In the rows, zero is written as 128.
Each row of numbers stands for one node and depends on some of the facts below. Use the named rows to name the rest.

Some rows with their names:
z267: [168 111 126 116 112 131 128 158 144 142 114 165  99 131 131 141 101 194
 156 113 131 136 145 177  99 114 155 146]
z871: [150 124 143 115 141 133 117 109 121 153 154 152 122 144 116 116 135 136
 105 131 121 147 169 134  92 111 138 140]
z681: [144 118 115 111 153 119 116 108 125 100 149 155 107 138 127  99 130 146
 120 139 129 151 168 146 114 129 110 112]
z725: [162 121 137 128 148 134 122 109 116 186 162 100 172 130 112 125 155 138
  99 123 130 176 159 138 106 108 107 168]
z74: [152 119 147 112 139 134 133 142 136 104 125 110 153 121 159 153 108 118
 147 142 130 126  82 128 156 110 171 149]
z923: [152 120 131 113 145 134 125 124 124 141 157 150 124 135 119 127 153 143
 118 124 122 145 149 129 110 104 134 175]
z597: [157 128 139 125 141 133 122 117 124 151 138  79 173 135 143 120 136 113
 102 140 137 162 159 130 123 115 104 158]
z57: [156 113 118 125 124 128 123 146 158 133 102 145  98 149 122 130 100 184
 146 132 132  91 148 136 104 126 150 165]
z695: [148 117 152 112 144 121 128 149 123  97  94 103 105 141 121 166 121 134
 137 139 132 112 111 113 149 106 149 134]
z601: [143 117 159 103 140 119 133 128 118 133  98 116 112 135 140 155 111 133
 153 144 130 108 116 114 139 106 167 137]
z783: [155 120 148 116 139 139 115  91 139 151 165 100 196 134 168 120 100 103
  94 141 126 156 122 137 127 117 127 155]
z358: [141 109 142 137 158 148 129 138 100 139 177 113 184 125 144 118 142 128
 133 158 131 177 180 108 132 114  90 104]
z470: [148 121 145 126 145 129 128 150 125 185 138 124 150 133 116 133 132 136
 125 148 131 155 180 122 127 112 113 136]
z606: [148 112 127 106 143 129 123 132 131 119 134 131 123 131 138 101 138 144
 132 137 131 143 154 153 114 117 110 149]
z540: [123 126 180 122 166 138 126 165 104 159 164 141 196 122 127 136 118 115
 150 165 125 181 203  91 134 101 104  76]
z735: [179 125 141 103 121 122 122 134 129 141 116 126 122 123 124 128 124 140
 119 121 130 149 142 178 113 112 131 142]
z758: [144 106 120 104 138 138 131 148 143 126 141 138 157 116 166  97 148 139
 144 149 129 132 141 165 144 112 139 198]
z365: [149 121 137 111 155 122 127 131 122  97 115 123 137 122 141 163 110 129
 138 124 137 124 126 144 151 114 174 132]
z317: [160 124 130 115 130 117 120 107 138 170 110 110 131 145 114 121 129 138
 130 128 130 151 136 154 111 122 106 189]
z679: [147 116 146 126 152 122 130 153 119 151  97  91 148 134 117 165 130 139
 144 142 139 135 142 106 145 106 130 147]

Some facts about the nodes:
{z130, z139, z150, z182, z220, z587, z597, z641, z783, z936} klibem 37
{z131, z267, z300, z312, z389, z540, z735, z863} klibem 347
{z145, z170, z221, z305, z317, z331, z52, z553, z586, z626, z640, z792, z821} klibem 94
{z147, z265, z488, z526, z57, z645, z681} klibem 551
{z168, z203, z402, z463, z486, z606, z617, z758, z876, z928, z991, z993} klibem 573
{z192, z395, z400, z404, z561, z658, z725, z748, z832, z871, z923, z951} klibem 428
{z249, z358, z668, z904, z961, z968} klibem 65
bipidru (each to the one after it):
z131 bipidru z993 bipidru z783 bipidru z312 bipidru z486
z267 bipidru z626
z331 bipidru z192 bipidru z597 bipidru z463 bipidru z540
z553 bipidru z182
z57 bipidru z203 bipidru z488 bipidru z526
z640 bipidru z735 bipidru z220
z658 bipidru z317 bipidru z400 bipidru z402 bipidru z617
z832 bipidru z586 bipidru z170
z928 bipidru z265 bipidru z725 bipidru z358 bipidru z863 bipidru z876
z991 bipidru z961 bipidru z221 bipidru z395 bipidru z936 bipidru z150 bipidru z147 bipidru z587
z130 nogas: z617
z131 nogas: z601
z139 nogas: z695
z147 nogas: z168
z203 nogas: z617
z220 nogas: z173
z221 nogas: z679
z249 nogas: z139
z305 nogas: z365
z312 nogas: z173
z331 nogas: z125
z389 nogas: z168
z395 nogas: z74
z404 nogas: z695
z463 nogas: z601
z486 nogas: z640
z488 nogas: z546
z52 nogas: z617
z540 nogas: z991
z561 nogas: z821
z586 nogas: z173
z617 nogas: z601
z658 nogas: z173
z681 nogas: z182
z748 nogas: z365
z783 nogas: z758
z821 nogas: z239
z863 nogas: z786
z871 nogas: z617
z904 nogas: z145
z936 nogas: z182
z951 nogas: z239
z968 nogas: z786

Which node is each row?
No name comes twice in this set of rows, the named rows included.
[132 125 193 124 141 152 124 169 106 189 171 134 229 136 126 112 133 106
 146 177 114 173 198  65 118 105  94  78] => z863
[150 125 133 133 129 110 125 141 144 143  81 138  63 157 101 142 104 195
 145 119 139 100 177 114  80 127 131 139] => z331
[157 118 165 104 104 139 122 142 125 164 126 138 151 146 127 119 125 112
 136 169 108 121 152 101 103 119  89 108] => z968
[166 123 161 126 118 121 117 141 147 168 108 157 116 148 129 156  78 187
 127 122 132 105 165 145  92 115 170 130] => z131
[138 114 134 134 159 148 126 122 118 121 168 109 148 136 153 103 136 115
 138 155 128 159 129  90 132 118  98 113] => z526
[165 124 140 121 130 130 126 132 154 128 122 148 102 142 122 158  96 182
 130  97 127 123 101 156  96 109 182 176] => z832
[160 126 141 133 128 125 120 118 141 173 112 163 107 150  93 140  99 199
 119  92 134 138 180 149  66 114 146 158] => z658
[156 116 142 115 135 128 119 132 122 149 165 163 169 125 130 112 120 139
 117 145 128 165 181 164 115 112 142 124] => z389
[143 116 152 129 162 146 125 103 112 127 192 124 170 136 149 133 124 117
 104 132 120 159 130 106 119 105 146 133] => z395

The same nodes again, as new rows of numbers:
Known rows:
z786: [126 125 128 129 136 127 123 129 139 132 135 136 130 123 127 129 123 138
 133 132 130 132 130 126 131 127]
z725: [130 126 126 104 132 115 125 102 138  94 134 115 138  92 124 146 114 109
 110 145 119 105 146 133 122 153]
z668: [132 128 136 130 132 126 126 136 137 123 135 130 130 129 136 115 119 136
 143 119 123 128 136 129 147 110]
z606: [115 130 133 127 127 126 108 140 112 101 132 134 122 132 130 124 112 135
 134 121 129 120 123 129 152 123]
z131: [122 109 124  55 108 115 167 112 106 193 162 138 126 176 126 104 128 156
 117 101 105 146  94 149 151 115]
z526: [140 165 144 144 157 127  94 149 133 118 115 114 119 107 118 147 128 128
 128 132 116 106 173 131  81 135]
z125: [127 128 131 128 135 125 125 125 136 128 131 133 128 128 128 130 123 136
 133 128 126 135 133 128 129 126]
z267: [130 104 127  69 118 118 150 123 121 193 163 157 124 144 125 105 120 168
 124 121 116 152  78 135 167 123]
z961: [110 108 103 119 119 118 139 112 148 142 140 101 144 143 144 116  95 120
 141 128 132 141 118 109 192 105]
z679: [127 128 128 128 134 125 125 125 136 129 131 131 128 127 128 130 124 136
 133 129 127 134 134 128 128 124]
z586: [116 101 102 132 120 137 159  94 121 172 113  92 148 120 137 124 102 102
 103 117 141 149 107 108 178 133]
z404: [146 127 111 126 108 121 128 119 113 125 109 111 124 131 119 118 139 141
 126 151 127 125 122 119 115 138]
z928: [112 117 131  74 116 124 137 133  97 166 162 150 114 156 130 103 108 165
 128 120 116 138  61 145 192 126]
z173: [138 117 137 146 153 143 137 112 108 146 109 120 137 110 130 121 108 124
 106 103 130 137 127 134 133 123]
z597: [128 137 130 114 144 121 131  95 152  96 135 106 137  91 139 145 119 111
 116 146 117 103 139 143 122 131]
z486: [131 164 148 196 137 144  80 186  98  82  96 141 110 132 122 137 146 135
 151 106 139 118 171 119  90 118]
z300: [135 116 127 124 128 123 127 131 131 127 135 136 132 125 124 130 123 138
 132 120 124 133 139 118 127 124]
z358: [144 163 148 149 146 129  99 161 132 105 123 116 122  97 135 138 123 136
 144 111 113 101 177 126 108 109]
z239: [145 130 137 128 126 129 144 144 144 118 138 125 118 140 127 152 122 109
 132 126 110 142 114 116 123 122]
z923: [125 129 128 123 125 124 126 125 126 132 127 133 127 128 121 133 127 127
 122 136 133 137 132 127 122 145]

Which node is each row?
No name comes twice in this set of rows, the named rows included.
[145 151 167 212 148 147 113 144 132  68  84 172 120 144 126 134 183 127
 151 127 160 156 171 148  51 118] => z150
[157 108 180 223 154 151 118 138 137  32  80 201 130 156 107 116 187 112
 154 132 169 153 158 152  39 127] => z147
[127 166 142 147 139 130  81 167 105  84 122 121 115 104 127 146 120 132
 134 113 117  94 164 127 113 123] => z402
[122 117 132  71 136 122 146 117 129 203 154 148 119 155 122 104 117 158
 121 138 114 149  70 148 154 138] => z57
[139 127 129 126 118 130 141 136 132 131 127 126 122 134 120 147 133 106
 120 134 120 134 113 116 116 142] => z561
[142 126 134 131 155 139 145  89 129 113 114  92 142  75 139 138 111  99
  95 128 117 101 126 147 125 129] => z220
[136 139 172 211 140 145  93 164 101  33  91 181 118 150 118 127 160 129
 156 108 159 138 164 139  83 117] => z876
[113  97  93 112 114 116 142 106 144 154 140 110 144 140 132 128 100 124
 130 128 136 147 122  97 174 124] => z735
[139 163 133 143 137 129  98 155 121 117 115 118 119  96 119 152 136 123
 122 129 120 103 172 121  83 149] => z395
[126 124 126 129 125 128 124 130 127 135 129 133 128 121 121 130 135 123
 120 139 135 127 122 121 124 147] => z748
[156 136 136 129 108 136 158 151 140 115 137 122 111 140 129 169 135  88
 122 126 105 145  98 106 115 133] => z821
[101 112  96 113 111 117 138 102 138 154 129 106 140 141 128 133 103 112
 121 145 141 152 115 107 172 142] => z192
[128 105 135  87 129 138 163 110  91 213 132 140 125 129 124 103 116 144
  93 115 120 149  58 145 162 147] => z658
[ 98 118  95 122 123 123 138  98 158 158 133 106 140 137 144 132 111 121
 131 149 145 146 108 113 171 128] => z182
[151 124 124 135 120 125 131 131 127 118 123 114 126 130 137 105 129 141
 144 130 118 117 124 123 137 101] => z249

Now the same nodes, written a new way:
Named rows:
z150: [150 191 125  90 103  76 162 156  81 101 124 166 101 193 147]
z936: [151 133 102 103 128  52 148 144 104 147  92 143 118 169 147]
z553: [120  83 144 159 135 208 120 132 147 115 144 105  94 125 142]
z783: [129 119 125 117 133  96 108 117 127 149 104 129 152  88 122]
z488: [118 144 143 139 135  95 111 120 114 157  79  98 128  81 137]
z267: [124  76 143 174 142 206 120 129 137 111 134 122 114 137 126]
z863: [148 138 100 127 121  50 157 129 101 144 102 137 132 181 143]
z991: [131  72 129 140 150 208 118 137 159 105 151 138 115 138 118]
z923: [133 120 128 100 122 141 134 142 139 109 154 146 143 134 112]
z486: [153 132  87  92 128  55 157 138 120 141 117 151 134 178 136]
z786: [120 135 141 127 119 136 138 137 121 114 126 107 121 125 136]
z249: [131 133 103 139 152 120 142  85 127 147 118 119 143 136 129]
z601: [ 90 139 155 136 122 130 130 145 117 145 160 122 114 134 128]
z695: [117 122 140 113 133 142 162 106 105 117 126 108 115 117 151]
z389: [138 118 110 150 139 112 119 108 122 134 110 129 135 128 132]
z168: [129 118 127 106 130 140 136 135 132 108 140 140 142 138 115]
z526: [125 139 169 115 110  85 162 163  96 142  81  89 116 129 134]
z52: [ 99 126 122 146 142 101 108 122 130 166 143 130 117 124 141]
z540: [154 143 100 125 121  50 160 132 100 146 101 136 132 185 145]
z170: [110 141 155 118 101 115 143 135 119 123 129  97 141  93 119]

Name these rows:
No name comes twice in this set of rows, the named rows included.
[140 100  91 103 151 123 133  95 136 132 134 154 139 116 134] => z404
[177 120 120 137  97  68 166 124 133 177  87 135 138 132 119] => z312
[112 118 124 138 149 104  98 126 128 162 129 152 123 126 128] => z130
[164 158 148 140  82 144 159 135 149 142 124 131  99 114 121] => z173
[121 154 163 132 123 138 129 143 105 123  98 109 102 121 140] => z645
[131 144 133 146 145 112 106 122 114 152  80 108 103 116 150] => z681
[ 97 126 112 108 143  31 133 160 116 189 171 184 128 191 129] => z617
[122 145 131 137 113 132 108 158 131  94 118  83 133 137 127] => z239
[100 128 115 136 157 140  72 102 150 155 161 162 147  98 111] => z203
[108 163 170 149 130 170  97 123 114 118 113 112 111  86 133] => z265

